Each node has 3 slots.
Slot 1 runs from 0 to 5 as a chain.
Slot 2 runs from 0 to 3 with two ends.
Slot 3 runs from 17 to 18 in a loop.
Symbols: bu is +1 on slot 1, -2 on slot 2, +1 on slot 3; vi is +1 on slot 2; po is -1 on slot 2; ge is +3 on slot 1; fu is -1 on slot 1; ko is +1 on slot 3.

Which node is each row?
-0.07 0.32 -0.68 0.59 0.18 -0.11 0.36 0.69 0.56 -0.47 0.37 -0.75 -0.03 0.17 0.25 -1.07 0.25 0.10 0.66 -0.50 0.51 0.64 0.00 -0.03 -0.62 -0.37 0.09 0.10 0.34 -0.13 -0.20 -0.25 -0.07 -0.04 -0.06 -0.04 -0.15 0.46 0.04 -0.05 0.75 -0.23 -0.34 0.00 0.02 -0.42 0.02 -0.02 0.43 0.81 -0.74 0.15 0.15 -0.09 0.35 -0.16 -0.03 -0.09 -0.31 0.39 -0.64 -0.27 -0.57 0.51 0.00 0.04 -0.27 -0.26 0.47 0.13 -0.30 0.03 0.52 -0.69 -0.07 0.31 0.22 0.25 -0.61 0.31 0.06 0.24 -0.17 0.08 0.24 0.35 -0.25 -0.12 -0.17 -0.41: p5_0_18
-0.37 0.03 -0.49 -0.66 0.16 -0.63 0.24 0.06 0.28 -0.30 0.92 0.62 0.10 0.09 -0.33 -0.40 0.64 1.03 0.05 0.34 0.14 -0.15 -0.42 0.59 0.08 0.62 0.04 -0.08 0.05 -0.28 0.14 -0.61 -0.29 -0.09 0.80 0.25 0.19 0.14 0.41 0.31 -0.31 -0.17 -0.16 -0.11 0.11 0.07 0.62 0.11 0.36 0.88 -0.18 -0.57 -0.21 0.03 0.05 0.18 -0.26 0.39 -0.26 0.58 0.01 -0.23 0.07 -0.03 -0.18 -0.47 -0.29 0.54 0.21 -0.22 0.70 -0.72 0.17 0.14 0.18 0.23 0.44 0.43 0.37 -0.06 -0.40 -0.37 0.22 -0.76 -0.19 0.02 0.46 -0.16 0.21 -0.10: p5_2_17
-0.38 0.35 0.13 -0.64 -0.24 -0.14 -0.15 -0.54 -0.02 0.30 0.51 0.36 -0.02 -0.15 -0.52 0.33 -0.05 -0.08 -0.56 0.31 0.54 -0.24 0.27 0.68 -0.51 0.30 -0.36 -0.07 0.03 0.14 -0.63 0.47 -0.46 0.05 0.21 0.26 -0.13 0.21 -0.45 0.16 -0.92 -0.04 -0.09 -0.31 -0.01 -0.73 0.30 -0.37 -0.44 -0.11 -0.22 0.31 -0.76 -0.02 0.55 -0.28 -0.33 0.27 -0.07 -0.33 -0.23 0.20 -0.13 -0.49 0.51 -0.16 -0.07 0.13 -0.38 0.22 0.87 0.06 -0.33 0.33 0.44 0.10 0.36 0.07 0.93 -0.16 -0.42 -0.30 0.00 0.25 0.41 -0.28 -0.55 0.52 0.86 0.11: p2_1_17
-0.12 0.09 -0.78 0.64 0.31 -0.23 0.33 0.73 0.48 -0.67 0.28 -0.45 -0.02 0.27 0.21 -1.17 0.41 0.31 0.90 -0.38 0.22 0.51 -0.31 -0.18 -0.17 -0.24 0.31 0.06 0.21 -0.26 0.09 -0.67 0.14 -0.04 0.09 -0.11 -0.01 0.33 0.25 -0.14 0.98 -0.25 -0.32 0.05 0.11 -0.04 -0.01 0.09 0.61 0.98 -0.52 -0.12 0.47 -0.15 0.11 -0.11 0.20 -0.19 -0.39 0.61 -0.38 -0.40 -0.45 0.52 -0.24 -0.06 -0.25 -0.08 0.54 -0.06 -0.20 -0.10 0.63 -0.41 -0.16 0.36 0.17 0.09 -0.83 0.23 0.13 0.35 -0.09 -0.14 0.16 0.31 0.06 -0.22 -0.33 -0.20: p5_1_18
0.47 -0.44 0.46 0.27 -0.06 0.40 -0.35 -0.06 -0.58 0.07 -0.90 0.05 -0.08 -0.20 0.34 0.85 -0.41 -0.51 -0.03 -0.09 -0.81 -0.28 -0.13 -0.75 0.97 -0.12 0.05 0.07 -0.25 0.14 0.37 0.20 0.27 -0.07 -0.41 -0.07 0.22 -0.37 0.06 -0.06 0.07 0.37 0.39 0.29 -0.06 0.68 -0.43 0.19 -0.10 -0.98 0.70 -0.06 0.48 0.20 -0.59 0.27 0.31 -0.22 0.33 -0.26 0.63 0.07 0.38 -0.01 -0.24 0.08 0.43 -0.17 -0.13 -0.05 -0.61 0.14 -0.12 0.08 -0.35 -0.38 -0.49 -0.41 -0.22 -0.22 0.36 0.14 0.18 0.08 -0.56 -0.13 0.50 -0.10 -0.53 0.30: p0_3_18
-0.20 -0.29 0.12 -0.93 -0.03 -0.31 -0.14 -0.30 -0.20 0.19 0.39 0.97 0.07 -0.01 -0.32 0.54 0.25 0.58 -0.36 0.52 -0.47 -0.58 -0.41 0.30 0.65 0.51 -0.03 -0.13 -0.20 -0.21 0.53 -0.52 -0.05 -0.08 0.63 0.23 0.34 -0.27 0.38 0.33 -0.60 0.06 0.20 -0.05 -0.02 0.60 0.34 -0.03 0.02 -0.06 0.45 -0.66 -0.03 0.28 -0.39 0.31 -0.10 0.37 -0.03 0.44 0.57 -0.02 0.60 -0.21 -0.27 -0.45 0.20 0.63 -0.15 -0.15 0.57 -0.56 -0.10 0.49 0.20 0.06 0.08 0.09 0.55 -0.12 -0.26 -0.49 0.08 -0.84 -0.63 -0.23 0.68 -0.24 0.10 0.24: p3_3_17
0.47 -0.24 0.59 0.46 -0.05 0.41 -0.26 -0.05 -0.50 0.29 -1.04 -0.28 -0.10 -0.19 0.34 0.68 -0.66 -0.82 -0.11 -0.21 -0.50 -0.10 0.13 -0.76 0.55 -0.43 0.10 0.05 -0.20 0.25 0.14 0.53 0.34 -0.06 -0.65 -0.23 0.02 -0.39 -0.26 -0.16 0.23 0.36 0.29 0.45 0.00 0.41 -0.52 0.21 -0.33 -0.96 0.50 0.25 0.37 0.15 -0.33 0.19 0.31 -0.26 0.36 -0.36 0.39 0.28 0.17 0.04 -0.15 0.29 0.33 -0.37 -0.20 0.05 -0.91 0.49 -0.12 0.05 -0.42 -0.39 -0.46 -0.50 -0.35 -0.15 0.40 0.35 0.07 0.53 -0.35 -0.14 -0.10 -0.02 -0.45 0.22: p0_2_18
0.43 -0.35 0.62 0.16 0.07 0.49 -0.34 0.01 -0.55 0.22 -0.86 0.19 -0.09 -0.02 0.25 0.80 -0.43 -0.46 -0.23 -0.19 -0.73 -0.18 -0.10 -0.65 0.76 -0.14 0.17 0.07 -0.32 0.13 0.39 0.28 0.31 0.00 -0.35 -0.12 0.21 -0.47 0.03 -0.03 0.06 0.37 0.41 0.31 -0.02 0.66 -0.49 0.18 -0.27 -1.00 0.63 -0.08 0.42 0.10 -0.57 0.29 0.42 -0.28 0.36 -0.24 0.67 0.18 0.50 -0.04 -0.20 0.14 0.38 -0.30 -0.16 0.07 -0.66 0.16 -0.30 0.11 -0.35 -0.44 -0.49 -0.43 -0.24 -0.20 0.40 0.16 0.03 0.07 -0.54 -0.08 0.37 -0.27 -0.58 0.20: p0_3_18

From each start, follow one symbol. Which node do you reach?
Answers are names.
---
-0.05 -0.29 -0.59 0.29 0.26 -0.21 0.26 0.76 0.28 -0.50 0.18 -0.19 0.08 0.40 0.24 -0.74 0.44 0.53 0.80 -0.26 -0.31 0.29 -0.34 -0.25 0.37 -0.04 0.34 0.04 0.19 -0.37 0.33 -0.82 0.27 -0.01 0.26 -0.15 0.15 0.09 0.50 -0.12 0.80 -0.16 -0.15 0.05 -0.02 0.44 -0.01 0.32 0.76 0.68 -0.15 -0.49 0.59 0.01 -0.24 0.14 0.14 -0.07 -0.32 0.74 0.00 -0.45 -0.21 0.54 -0.52 -0.17 -0.17 0.21 0.52 -0.21 -0.23 -0.40 0.45 -0.25 -0.33 0.31 -0.06 0.21 -0.82 0.27 0.23 0.19 -0.18 -0.51 -0.30 0.25 0.54 -0.42 -0.59 -0.16
ko	p5_2_17
---
0.05 -0.28 -0.57 0.46 0.32 -0.18 0.23 0.65 0.32 -0.49 0.29 -0.10 -0.01 0.19 0.24 -0.78 0.46 0.55 0.81 -0.30 -0.31 0.25 -0.30 -0.40 0.28 -0.10 0.24 0.06 0.07 -0.51 0.38 -0.94 0.19 -0.15 0.28 -0.16 0.18 -0.04 0.45 -0.01 0.97 -0.16 -0.27 0.09 -0.04 0.49 -0.03 0.24 0.71 0.77 -0.19 -0.52 0.57 0.03 -0.26 0.28 0.16 -0.02 -0.25 0.79 0.05 -0.33 -0.09 0.54 -0.47 -0.21 -0.18 0.21 0.50 -0.32 -0.24 -0.33 0.45 -0.39 -0.27 0.31 0.08 0.18 -0.81 0.12 0.30 0.13 -0.04 -0.41 -0.27 0.29 0.54 -0.37 -0.51 -0.12
po	p5_1_18
---
-0.46 -0.33 -0.15 -0.77 0.02 -0.33 -0.08 -0.15 -0.11 -0.02 0.54 0.99 0.16 0.08 -0.32 0.16 0.37 0.82 -0.05 0.40 -0.35 -0.51 -0.51 0.56 0.56 0.72 -0.02 -0.18 -0.21 -0.32 0.54 -0.63 -0.13 -0.08 0.70 0.32 0.27 -0.18 0.40 0.31 -0.36 0.06 0.00 -0.13 -0.06 0.52 0.41 0.08 0.31 0.27 0.24 -0.68 -0.14 0.14 -0.29 0.26 -0.13 0.41 -0.11 0.36 0.47 -0.21 0.49 -0.16 -0.24 -0.46 0.15 0.61 -0.09 -0.24 0.58 -0.67 -0.20 0.38 0.15 0.08 0.11 0.16 0.37 -0.06 -0.21 -0.47 0.03 -0.78 -0.49 -0.09 0.68 -0.27 -0.05 0.23
bu	p5_1_18
---
-0.59 0.28 -0.72 -0.44 0.07 -0.65 0.28 -0.06 0.55 -0.12 0.99 0.31 0.19 0.08 -0.27 -0.73 0.75 0.92 0.13 0.08 0.55 0.10 -0.04 0.79 -0.49 0.42 -0.12 -0.11 0.36 -0.17 -0.14 -0.42 -0.33 -0.16 0.69 0.26 0.05 0.31 0.24 0.24 -0.12 -0.23 -0.31 -0.35 0.06 -0.37 0.51 -0.21 0.38 1.08 -0.52 -0.20 -0.22 -0.02 0.27 -0.24 -0.45 0.37 -0.40 0.41 -0.35 -0.21 -0.19 0.05 0.02 -0.39 -0.29 0.36 0.14 -0.10 0.88 -0.41 0.21 -0.04 0.29 0.35 0.59 0.36 0.39 0.10 -0.36 -0.23 0.10 -0.35 0.07 0.12 -0.12 0.05 0.31 -0.18
ko	p5_1_18
---
-0.42 -0.18 0.04 -1.02 -0.11 -0.33 -0.03 -0.58 -0.07 0.21 0.71 0.99 0.07 0.00 -0.53 0.44 0.38 0.66 -0.45 0.55 -0.04 -0.43 -0.19 0.77 0.13 0.76 -0.06 -0.04 -0.05 -0.15 0.16 -0.33 -0.17 -0.23 0.68 0.33 0.21 -0.11 0.18 0.48 -0.73 0.08 0.00 -0.22 0.02 0.10 0.52 0.00 -0.04 0.25 0.17 -0.40 -0.42 0.19 0.00 0.07 -0.33 0.45 -0.08 0.15 0.31 0.11 0.40 -0.31 0.04 -0.24 0.05 0.55 -0.19 -0.06 0.90 -0.49 -0.13 0.46 0.35 0.09 0.48 0.33 0.90 -0.13 -0.43 -0.49 0.12 -0.47 -0.25 -0.22 0.15 0.07 0.38 0.16
vi	p3_3_17
---
-0.30 -0.33 -0.11 -0.77 0.12 -0.30 -0.01 -0.16 -0.08 0.11 0.56 0.95 0.04 0.02 -0.42 0.27 0.43 0.86 -0.18 0.46 -0.35 -0.44 -0.46 0.46 0.56 0.76 0.07 -0.11 -0.05 -0.45 0.54 -0.58 0.02 -0.17 0.70 0.23 0.35 -0.32 0.44 0.35 -0.54 0.11 0.02 -0.14 -0.02 0.47 0.32 0.10 0.22 0.34 0.29 -0.78 -0.05 0.16 -0.31 0.23 -0.18 0.33 -0.04 0.49 0.42 -0.11 0.54 -0.21 -0.26 -0.48 -0.03 0.81 -0.04 -0.23 0.70 -0.72 -0.02 0.38 0.08 0.11 0.18 0.14 0.34 -0.05 -0.27 -0.34 0.25 -0.82 -0.54 -0.10 0.58 -0.28 0.02 0.08
bu	p5_1_18
---
-0.21 -0.28 -0.15 -0.80 0.15 -0.36 -0.03 -0.19 -0.11 0.03 0.46 0.98 0.15 0.16 -0.49 0.31 0.36 0.81 -0.10 0.48 -0.31 -0.44 -0.51 0.39 0.53 0.71 -0.02 -0.17 -0.05 -0.39 0.38 -0.63 -0.19 -0.22 0.66 0.35 0.41 -0.24 0.37 0.32 -0.39 0.01 0.04 -0.15 0.03 0.55 0.36 0.05 0.26 0.25 0.36 -0.77 -0.06 0.17 -0.30 0.29 -0.10 0.37 -0.15 0.47 0.40 -0.11 0.47 -0.08 -0.28 -0.58 -0.11 0.62 -0.10 -0.31 0.64 -0.70 -0.08 0.34 0.12 0.10 0.22 0.25 0.37 -0.12 -0.19 -0.34 0.17 -0.88 -0.59 -0.12 0.69 -0.26 0.01 0.16
fu	p3_3_17
---
0.56 -0.39 0.74 0.24 -0.03 0.44 -0.19 -0.15 -0.72 0.16 -0.91 0.10 0.01 -0.09 0.27 0.79 -0.49 -0.43 -0.15 -0.10 -0.74 -0.17 0.02 -0.62 0.90 -0.30 0.06 0.02 -0.35 -0.02 0.39 0.27 0.42 0.03 -0.38 -0.15 0.22 -0.51 0.10 -0.08 0.16 0.36 0.34 0.37 0.03 0.72 -0.46 0.20 -0.23 -0.97 0.72 -0.07 0.49 0.10 -0.56 0.39 0.38 -0.24 0.35 -0.21 0.72 0.21 0.49 0.06 -0.23 0.19 0.35 -0.08 -0.23 0.04 -0.50 0.20 -0.29 0.18 -0.33 -0.40 -0.60 -0.38 -0.22 -0.10 0.41 0.24 0.01 -0.03 -0.46 -0.20 0.35 -0.23 -0.58 0.22
po	p0_2_18
---
0.53 -0.29 0.75 0.46 -0.08 0.52 -0.28 -0.14 -0.51 0.32 -1.03 -0.23 -0.03 -0.04 0.25 0.49 -0.55 -0.91 -0.14 -0.17 -0.53 0.00 0.21 -0.79 0.52 -0.44 0.15 -0.03 -0.34 0.22 0.18 0.56 0.25 0.04 -0.62 -0.23 -0.05 -0.30 -0.17 -0.12 0.06 0.28 0.42 0.33 -0.04 0.33 -0.56 0.08 -0.33 -1.08 0.57 0.24 0.32 0.02 -0.38 0.24 0.49 -0.28 0.38 -0.36 0.33 0.17 0.16 0.04 -0.05 0.26 0.41 -0.46 -0.17 0.07 -0.83 0.47 -0.23 0.08 -0.30 -0.51 -0.58 -0.42 -0.44 -0.16 0.39 0.32 -0.03 0.37 -0.16 -0.07 0.12 -0.11 -0.47 0.20
vi	p0_3_18
---
-0.22 -0.14 0.36 -1.06 -0.15 -0.08 -0.24 -0.67 -0.32 0.44 0.25 0.94 0.15 -0.19 -0.48 0.86 -0.03 0.28 -0.78 0.59 -0.12 -0.66 -0.08 0.41 0.22 0.64 -0.21 -0.07 -0.17 0.04 0.06 0.11 -0.30 -0.12 0.39 0.22 0.15 -0.19 -0.11 0.38 -0.98 0.15 0.21 -0.15 -0.08 0.16 0.38 -0.12 -0.33 -0.37 0.28 -0.23 -0.55 0.18 0.01 0.08 -0.20 0.25 0.12 -0.32 0.37 0.15 0.51 -0.48 0.20 -0.29 0.14 0.38 -0.47 -0.03 0.75 -0.23 -0.34 0.55 0.30 -0.11 0.18 0.06 1.04 -0.23 -0.41 -0.52 0.18 -0.25 -0.24 -0.35 0.05 0.15 0.34 0.25
po	p2_1_17
---
0.39 -0.52 0.05 0.29 0.27 0.10 -0.01 0.49 -0.20 -0.11 -0.44 0.17 0.00 0.21 0.39 0.06 -0.05 0.16 0.34 -0.05 -0.84 -0.13 -0.54 -0.63 0.97 -0.02 0.35 -0.04 -0.23 -0.26 0.74 -0.44 0.26 -0.21 0.06 -0.14 0.39 -0.35 0.55 0.02 0.48 0.14 0.11 0.15 -0.08 1.03 -0.10 0.37 0.24 -0.09 0.60 -0.72 0.60 0.09 -0.68 0.40 0.31 0.03 0.01 0.48 0.65 -0.21 0.33 0.22 -0.56 -0.26 0.12 0.16 0.13 -0.22 -0.48 -0.32 0.15 -0.08 -0.31 -0.03 -0.34 -0.14 -0.68 -0.07 0.38 0.23 -0.06 -0.49 -0.74 0.09 0.70 -0.40 -0.75 0.14
ko	p3_3_17
---
-0.51 -0.07 -0.06 -0.99 -0.02 -0.27 -0.17 -0.51 -0.14 0.21 0.70 0.91 0.17 -0.04 -0.72 0.33 0.22 0.74 -0.32 0.63 0.08 -0.51 -0.16 0.69 0.14 0.75 -0.18 -0.06 0.03 -0.07 0.16 -0.28 -0.34 -0.05 0.62 0.22 0.16 -0.14 0.21 0.44 -0.80 0.02 0.02 -0.26 -0.06 0.11 0.51 -0.09 0.01 0.29 0.15 -0.42 -0.38 0.26 -0.04 -0.02 -0.34 0.41 -0.05 0.11 0.32 0.03 0.41 -0.39 0.00 -0.47 0.07 0.67 -0.20 -0.26 0.91 -0.57 -0.21 0.38 0.42 0.20 0.25 0.33 0.81 -0.16 -0.43 -0.50 -0.02 -0.64 -0.21 -0.17 0.18 0.00 0.37 0.21
vi	p3_3_17
---
0.09 -0.34 0.62 -0.59 -0.30 0.22 -0.47 -0.49 -0.66 0.50 -0.31 0.72 0.00 -0.24 -0.29 1.15 -0.33 -0.20 -0.69 0.42 -0.54 -0.67 -0.02 0.02 0.47 0.33 -0.16 -0.12 -0.31 0.23 0.31 0.25 -0.04 -0.09 -0.01 0.19 0.16 -0.36 -0.13 0.26 -0.72 0.44 0.19 0.09 -0.06 0.48 0.02 -0.03 -0.41 -0.80 0.64 -0.12 -0.23 0.15 -0.34 0.22 0.03 0.15 0.51 -0.34 0.54 0.20 0.65 -0.40 -0.02 -0.03 0.35 0.23 -0.56 0.03 0.22 -0.02 -0.38 0.57 0.13 -0.37 -0.21 -0.09 0.66 -0.43 -0.11 -0.30 0.22 -0.11 -0.39 -0.45 0.23 0.13 0.03 0.27
ge	p3_3_17
---
0.50 -0.22 0.60 0.44 -0.24 0.59 -0.29 0.06 -0.47 0.31 -1.00 -0.25 -0.19 -0.10 0.34 0.74 -0.59 -0.81 -0.09 -0.14 -0.69 -0.12 0.19 -0.80 0.50 -0.51 0.07 0.09 -0.19 0.07 0.09 0.53 0.36 0.08 -0.65 -0.19 0.07 -0.39 -0.06 -0.29 0.22 0.33 0.30 0.39 -0.03 0.25 -0.51 0.00 -0.37 -0.96 0.54 0.12 0.42 -0.10 -0.28 0.08 0.30 -0.23 0.37 -0.44 0.40 0.16 0.27 0.02 -0.12 0.31 0.31 -0.35 -0.13 0.06 -0.82 0.54 -0.09 0.01 -0.33 -0.42 -0.47 -0.41 -0.35 -0.09 0.42 0.29 -0.01 0.30 -0.21 -0.06 0.14 -0.11 -0.33 0.19
vi	p0_3_18
---
-0.29 -0.31 -0.13 -0.82 0.18 -0.32 0.06 -0.13 -0.12 0.01 0.54 1.06 0.18 0.11 -0.31 0.25 0.39 0.83 -0.18 0.44 -0.45 -0.49 -0.53 0.44 0.60 0.63 0.00 -0.14 -0.14 -0.31 0.40 -0.60 -0.15 -0.24 0.64 0.31 0.27 -0.23 0.42 0.29 -0.40 0.06 -0.02 -0.18 -0.04 0.54 0.37 0.16 0.23 0.35 0.20 -0.70 -0.04 0.14 -0.37 0.30 -0.16 0.35 0.04 0.51 0.40 -0.13 0.51 -0.11 -0.27 -0.50 0.01 0.66 -0.17 -0.22 0.54 -0.72 -0.04 0.37 0.15 0.03 0.13 0.44 0.46 -0.12 -0.20 -0.16 0.12 -0.82 -0.61 -0.14 0.70 -0.20 -0.10 0.25
fu	p3_3_17
---
-0.15 -0.37 -0.14 -0.87 0.14 -0.23 -0.05 -0.10 -0.14 -0.07 0.49 0.91 0.06 0.14 -0.41 0.24 0.50 0.86 -0.12 0.49 -0.37 -0.47 -0.45 0.41 0.56 0.75 0.17 -0.12 -0.13 -0.32 0.45 -0.70 -0.14 -0.04 0.63 0.26 0.37 -0.21 0.33 0.40 -0.32 0.08 -0.01 -0.09 0.01 0.44 0.37 0.12 0.30 0.36 0.36 -0.73 -0.07 0.22 -0.26 0.27 -0.30 0.41 -0.04 0.45 0.59 -0.14 0.50 -0.21 -0.27 -0.45 0.05 0.63 0.03 -0.27 0.71 -0.70 -0.03 0.36 0.23 0.04 0.15 0.24 0.32 -0.20 -0.31 -0.47 0.09 -0.95 -0.70 -0.10 0.62 -0.26 -0.03 0.06
bu	p5_1_18
---
-0.33 -0.18 -0.32 -0.67 0.11 -0.36 0.05 0.01 0.11 -0.13 0.64 0.84 0.20 0.05 -0.32 -0.03 0.50 0.92 0.03 0.27 -0.23 -0.41 -0.49 0.47 0.50 0.69 0.05 -0.15 -0.04 -0.28 0.49 -0.67 -0.21 -0.21 0.59 0.35 0.26 -0.10 0.44 0.33 -0.26 -0.06 -0.21 -0.18 0.01 0.52 0.34 0.12 0.43 0.62 0.11 -0.77 0.10 0.22 -0.28 0.27 -0.23 0.36 -0.13 0.54 0.32 -0.20 0.41 -0.08 -0.34 -0.48 -0.13 0.64 0.03 -0.18 0.69 -0.81 0.21 0.36 0.12 0.18 0.13 0.38 0.21 -0.07 -0.19 -0.35 0.07 -0.94 -0.49 0.04 0.67 -0.18 0.04 0.07
po	p5_2_17
